What each symbol does to the nodes:
y: lm->gh, gm->zq, mg->ls, gh->hf, hb->bh, mf->nc, sf->hb, qq->mg, tq->ql, zq->cn, pm->jq, ng->bb, bc->ds, nb->qb, bb->mf, ft->rm, sm->nz, cn->pm, jj->hq, hq->sf, cj->qm, ls->hp, rm->qs, nt->nb, pf->lm, gr->ml, qn->gr, ql->nt, bh->pf, qm->nf, ml->rf, hp->bz, bz->cj, gs->sl, ds->md, qt->qq, bg->cr, nc->tq, qb->jj, jq->bg, hf->bc, qs->qt, cr->qn, sc->sm, md->sc, nz->sq, rf->gs, sl->ft, sq->ng, nf->gm
b: lm->ls, gm->jj, mg->gh, gh->mg, hb->cj, mf->qn, sf->qm, qq->hf, tq->bg, zq->qb, pm->nt, ng->ml, bc->qt, nb->cn, bb->gr, ft->sc, sm->sl, cn->nb, jj->gm, hq->nf, cj->hb, ls->lm, rm->md, nt->pm, pf->hp, gr->bb, qn->mf, ql->jq, bh->bz, qm->sf, ml->ng, hp->pf, bz->bh, gs->nz, ds->qs, qt->bc, bg->tq, nc->cr, qb->zq, jq->ql, hf->qq, qs->ds, cr->nc, sc->ft, md->rm, nz->gs, rf->sq, sl->sm, sq->rf, nf->hq

In the rows, zero is written as 495.

The rows follow the links: the fewer symbols apart two nodes are, the more alike their rows tend to be.

Each row, then its node:
432	454	408	337	248	701	611	376	480	598	539	635	835	647	464	329	188	671	720	356	190	647	651	213	468	415	256	634	241	365	514	491	626	357	413	226	535	729	526	467	640	565	503	97	298	610	609	358	262	525	654	387	404	607	274	355	377	577
node: hf
444	247	390	633	369	671	531	232	583	236	465	625	260	445	676	365	413	520	914	513	386	499	113	557	595	393	525	377	669	558	536	673	505	494	662	346	473	586	579	382	208	844	444	680	460	270	647	333	538	531	221	804	473	627	384	455	563	248
node: gr
527	691	570	252	559	829	515	704	393	548	381	344	929	467	444	396	311	660	545	415	206	573	793	422	343	592	499	696	297	488	631	391	638	359	434	384	524	821	339	369	538	631	330	177	461	726	465	532	202	356	560	400	547	389	634	507	256	526
node: bz
542	760	775	471	776	320	403	847	489	724	411	294	339	465	359	685	660	482	135	705	669	611	637	563	461	479	522	576	519	674	270	389	371	476	526	654	417	191	725	641	573	349	328	544	590	547	304	547	634	423	689	420	596	206	696	487	413	725
node: jj
546	701	539	368	496	721	609	643	441	602	442	421	895	456	422	355	252	663	451	407	261	626	778	324	302	608	343	705	260	416	606	406	673	304	450	288	507	833	371	398	582	610	366	133	318	677	443	467	237	396	572	418	503	386	618	470	267	545
node: cj
420	543	692	745	379	551	457	469	500	444	482	557	91	455	612	335	642	489	547	483	641	670	397	487	599	327	365	424	737	370	323	670	249	450	598	631	186	486	855	360	279	662	410	739	230	257	392	180	654	577	179	620	575	200	407	276	374	392
node: gs
528	612	637	182	724	831	367	784	353	466	303	265	794	478	386	582	633	461	597	485	266	406	730	686	414	571	604	667	338	599	646	395	598	524	469	610	485	662	318	476	466	592	307	251	706	764	428	694	298	177	518	472	545	397	723	578	282	555
node: ls
470	299	338	663	560	521	484	350	517	186	508	523	304	402	680	486	636	427	654	476	560	241	264	737	549	621	705	323	723	534	733	604	508	630	609	638	459	639	221	393	219	680	608	700	672	340	618	586	540	479	68	779	487	624	591	643	613	195
node: bb
552	97	199	581	461	535	487	201	621	269	558	615	432	532	645	529	366	431	890	521	446	409	54	549	559	517	591	371	578	654	629	638	612	571	632	374	676	489	408	533	344	693	575	626	698	331	734	588	567	557	431	710	379	859	416	626	785	338
node: cr
499	580	733	441	677	366	310	725	409	565	430	321	255	473	459	698	958	335	290	574	713	431	620	724	574	414	611	440	602	487	321	411	247	698	446	905	300	260	545	576	497	268	480	673	674	531	323	585	662	369	478	408	581	240	569	505	401	624
node: qs
419	473	357	466	139	586	637	329	478	616	582	706	752	627	467	319	190	630	621	304	274	669	593	188	460	447	198	568	262	262	456	490	571	358	341	258	516	657	579	454	623	436	581	220	150	540	561	312	333	604	598	333	422	594	193	313	406	517
node: bc
471	266	182	676	361	295	484	241	564	288	693	664	318	500	631	641	643	314	558	497	669	200	268	652	594	571	653	285	586	454	673	546	521	720	507	669	550	446	229	481	480	328	814	744	694	332	673	620	605	599	261	541	405	814	404	659	801	282
node: sq
467	714	477	406	388	568	666	568	450	665	500	519	859	497	419	339	136	692	360	390	313	721	836	229	351	550	277	680	249	360	537	372	657	245	426	221	586	691	448	469	684	499	388	176	195	652	391	383	273	473	660	320	502	427	552	391	340	546
node: qm
521	809	846	562	722	321	452	814	468	692	408	322	333	428	377	554	605	501	115	641	722	634	673	524	508	431	505	540	641	558	301	452	332	435	612	607	357	302	764	596	493	421	281	634	427	456	238	393	665	467	597	469	659	83	701	443	362	647
node: qb
484	259	268	660	474	426	469	221	531	213	592	552	344	461	653	583	645	350	625	465	626	223	221	694	548	623	716	312	665	475	723	555	563	695	516	631	531	533	186	372	405	515	711	733	671	339	645	614	584	494	208	664	440	764	502	675	746	239
node: ng
428	634	758	638	508	366	355	591	461	552	467	474	71	437	496	496	826	407	329	554	748	545	543	588	597	324	430	406	733	434	232	528	222	604	513	749	191	257	786	504	387	423	490	720	419	356	293	314	710	492	335	453	628	132	427	316	365	544
node: ft
385	590	723	657	418	428	416	526	446	523	465	545	95	468	529	433	729	470	416	514	689	560	479	515	613	327	421	377	767	355	256	592	211	493	531	720	187	373	845	444	292	495	470	740	286	284	332	239	702	547	225	520	605	159	410	281	352	454
node: sl

Each walk starts at a row. The symbols on each line, taken left to right, move it on to the next node.
Each answer is a row, close to the row of the node it stands for.
new walk
390	425	596	744	388	628	482	360	542	389	462	562	138	477	664	301	517	546	690	479	540	638	307	500	584	353	423	372	768	423	419	657	319	407	588	507	287	610	796	346	182	753	436	692	231	202	492	133	604	541	138	721	579	322	384	293	392	356
b y b 421	307	496	697	386	651	516	282	570	309	420	597	252	427	696	317	425	518	848	473	489	543	172	523	582	385	460	383	734	463	507	685	393	458	640	453	377	619	692	326	155	817	440	637	363	228	563	220	605	521	177	777	577	479	379	388	431	284
y y b 439	275	178	693	290	176	512	235	534	411	730	717	350	530	559	581	621	394	421	426	751	238	324	568	567	600	585	297	576	348	535	568	535	688	395	587	579	364	251	495	599	259	863	668	613	416	632	540	616	685	378	430	382	814	305	651	792	352
new walk
591	114	113	549	445	369	564	173	625	265	622	633	440	519	552	596	339	452	691	549	491	368	60	523	567	556	601	376	501	620	642	560	617	625	528	361	735	407	344	501	486	568	641	613	747	374	761	618	557	602	560	661	358	937	417	686	889	382
b y y 477	767	840	701	624	515	476	714	524	553	357	397	258	326	544	381	467	570	287	594	623	657	619	528	472	452	501	465	767	494	377	558	361	318	639	512	323	511	725	438	240	687	255	739	225	398	225	258	584	473	325	616	679	64	688	432	281	413
y b 514	453	189	595	314	79	678	353	586	630	711	678	640	545	376	572	242	522	276	517	615	468	457	324	446	614	381	454	325	502	486	463	607	525	444	297	742	269	404	611	810	198	713	478	466	511	593	579	556	729	798	355	365	770	372	602	786	528
new walk
572	560	694	219	814	615	276	783	403	486	313	180	483	492	414	746	918	334	407	571	511	340	654	776	504	470	696	564	428	583	494	355	399	687	458	881	384	393	368	528	434	435	459	415	817	703	340	719	489	260	525	424	578	372	693	603	359	669
y b 455	452	471	232	349	826	564	415	465	528	429	579	909	625	426	398	227	644	822	377	104	633	578	294	478	404	332	676	214	463	552	494	657	416	450	252	587	664	549	486	586	618	420	96	450	649	624	486	258	401	661	456	419	574	382	381	348	622
y b y 628	573	697	194	773	772	311	818	353	437	294	208	662	470	402	639	796	400	487	519	361	333	702	749	469	485	711	563	378	603	554	355	468	634	420	747	425	579	320	514	466	483	383	371	809	709	384	734	425	187	527	445	539	385	754	565	331	652
new walk
502	803	844	640	654	397	472	785	486	658	395	357	272	361	475	459	567	580	165	635	674	637	677	511	471	485	445	482	728	522	299	471	334	378	613	557	291	345	778	510	379	545	287	645	335	394	204	316	630	505	470	532	631	41	719	412	287	563
b y 490	342	177	603	365	126	579	231	632	514	682	632	544	551	448	595	300	478	377	529	635	419	301	393	475	584	499	449	394	571	504	444	633	535	461	279	797	316	357	636	775	242	740	498	620	492	662	628	557	704	751	415	328	859	401	663	868	513
y y b 476	575	685	703	629	666	487	572	531	333	372	399	312	301	715	335	490	553	551	503	500	487	426	599	473	527	581	444	816	515	556	622	394	368	694	544	275	681	550	295	130	855	313	733	358	288	371	298	559	452	109	749	640	268	648	490	381	198
new walk
471	476	551	691	612	685	434	446	467	247	384	433	274	295	695	329	543	499	615	513	491	437	349	653	543	558	687	417	798	524	661	601	471	464	655	497	320	735	453	287	117	857	423	718	444	262	477	398	535	407	56	783	583	399	679	575	429	195
y y 451	708	764	706	591	596	469	622	522	456	354	408	273	294	604	307	489	585	397	518	600	640	523	567	469	479	500	472	779	489	454	634	387	324	670	503	299	646	697	345	148	805	284	703	282	294	277	266	564	422	189	658	691	153	742	438	306	339
b b b 539	225	146	615	440	225	556	217	628	415	664	632	467	554	482	613	329	438	563	596	566	387	174	470	532	567	548	380	438	635	592	532	633	597	505	377	755	336	322	652	656	362	711	572	713	446	718	662	554	646	636	514	355	927	382	683	884	447
new walk
394	410	218	688	136	188	651	244	547	564	817	805	446	602	468	492	492	475	333	363	646	465	481	344	567	533	338	335	419	209	412	558	514	530	349	490	559	401	408	524	758	136	892	511	305	421	554	365	542	768	533	323	411	683	199	433	684	448
b b y 375	398	209	683	204	88	603	255	552	459	794	748	411	639	512	529	532	451	375	425	791	353	406	431	569	508	439	327	501	309	551	488	534	600	354	560	552	392	351	519	715	167	895	592	461	408	642	461	572	729	457	382	395	793	277	489	753	387
b y y 460	640	759	528	612	385	328	689	427	541	459	370	132	515	465	634	866	338	242	562	790	448	603	664	598	337	543	426	640	414	208	501	234	593	449	879	257	254	707	518	480	291	522	712	501	476	273	388	729	464	412	393	617	179	530	346	360	588
new walk
496	177	246	571	435	606	493	194	627	211	518	612	390	488	690	412	378	448	929	481	389	422	27	566	574	439	579	345	644	627	659	653	536	494	641	349	553	575	498	414	288	786	531	642	597	279	721	497	538	556	299	766	424	787	393	556	693	302
b b b 458	401	416	653	580	622	436	393	535	154	432	504	305	336	687	395	545	434	714	498	505	358	284	717	551	585	671	369	747	530	720	630	510	546	633	542	386	684	328	312	144	780	460	756	574	346	547	496	542	448	57	766	572	593	587	594	567	182
new walk
388	497	280	592	60	393	649	314	517	623	700	765	633	637	524	326	231	597	458	312	450	608	601	193	505	470	213	489	351	197	407	509	549	387	320	316	558	585	567	501	741	337	741	340	169	490	582	302	418	712	601	266	442	606	189	319	492	526
b y 547	592	744	304	767	517	313	745	401	509	389	223	384	475	401	771	945	303	337	554	650	345	630	794	539	439	685	507	525	548	395	391	354	685	424	955	366	308	472	560	471	329	470	573	813	602	351	667	584	299	522	395	597	304	654	549	368	658
b y y 356	444	312	693	69	271	635	193	551	603	783	795	579	623	430	406	327	531	406	318	612	533	524	226	526	482	251	460	389	246	417	534	501	432	323	358	602	459	533	503	770	199	784	430	209	453	613	329	464	738	570	285	403	699	181	424	590	435
new walk
639	451	583	116	831	558	375	727	426	592	338	238	673	561	341	771	567	381	494	582	378	518	545	576	450	431	633	625	269	775	436	325	539	629	462	557	577	318	494	698	617	463	335	297	844	762	453	798	459	303	870	418	456	498	632	619	485	823
b y y 470	710	453	524	324	364	704	502	526	728	604	572	818	486	383	360	131	724	278	404	449	657	803	189	366	658	270	628	306	368	472	399	677	266	409	161	654	623	439	536	747	361	528	276	207	593	465	428	374	619	718	290	459	525	486	443	440	532
b 589	686	719	298	780	370	398	823	437	682	353	256	460	488	288	758	672	465	218	633	582	531	653	597	461	427	571	611	445	703	324	398	411	569	492	617	521	171	661	704	615	325	366	491	712	655	315	648	613	394	837	402	520	311	687	551	472	825
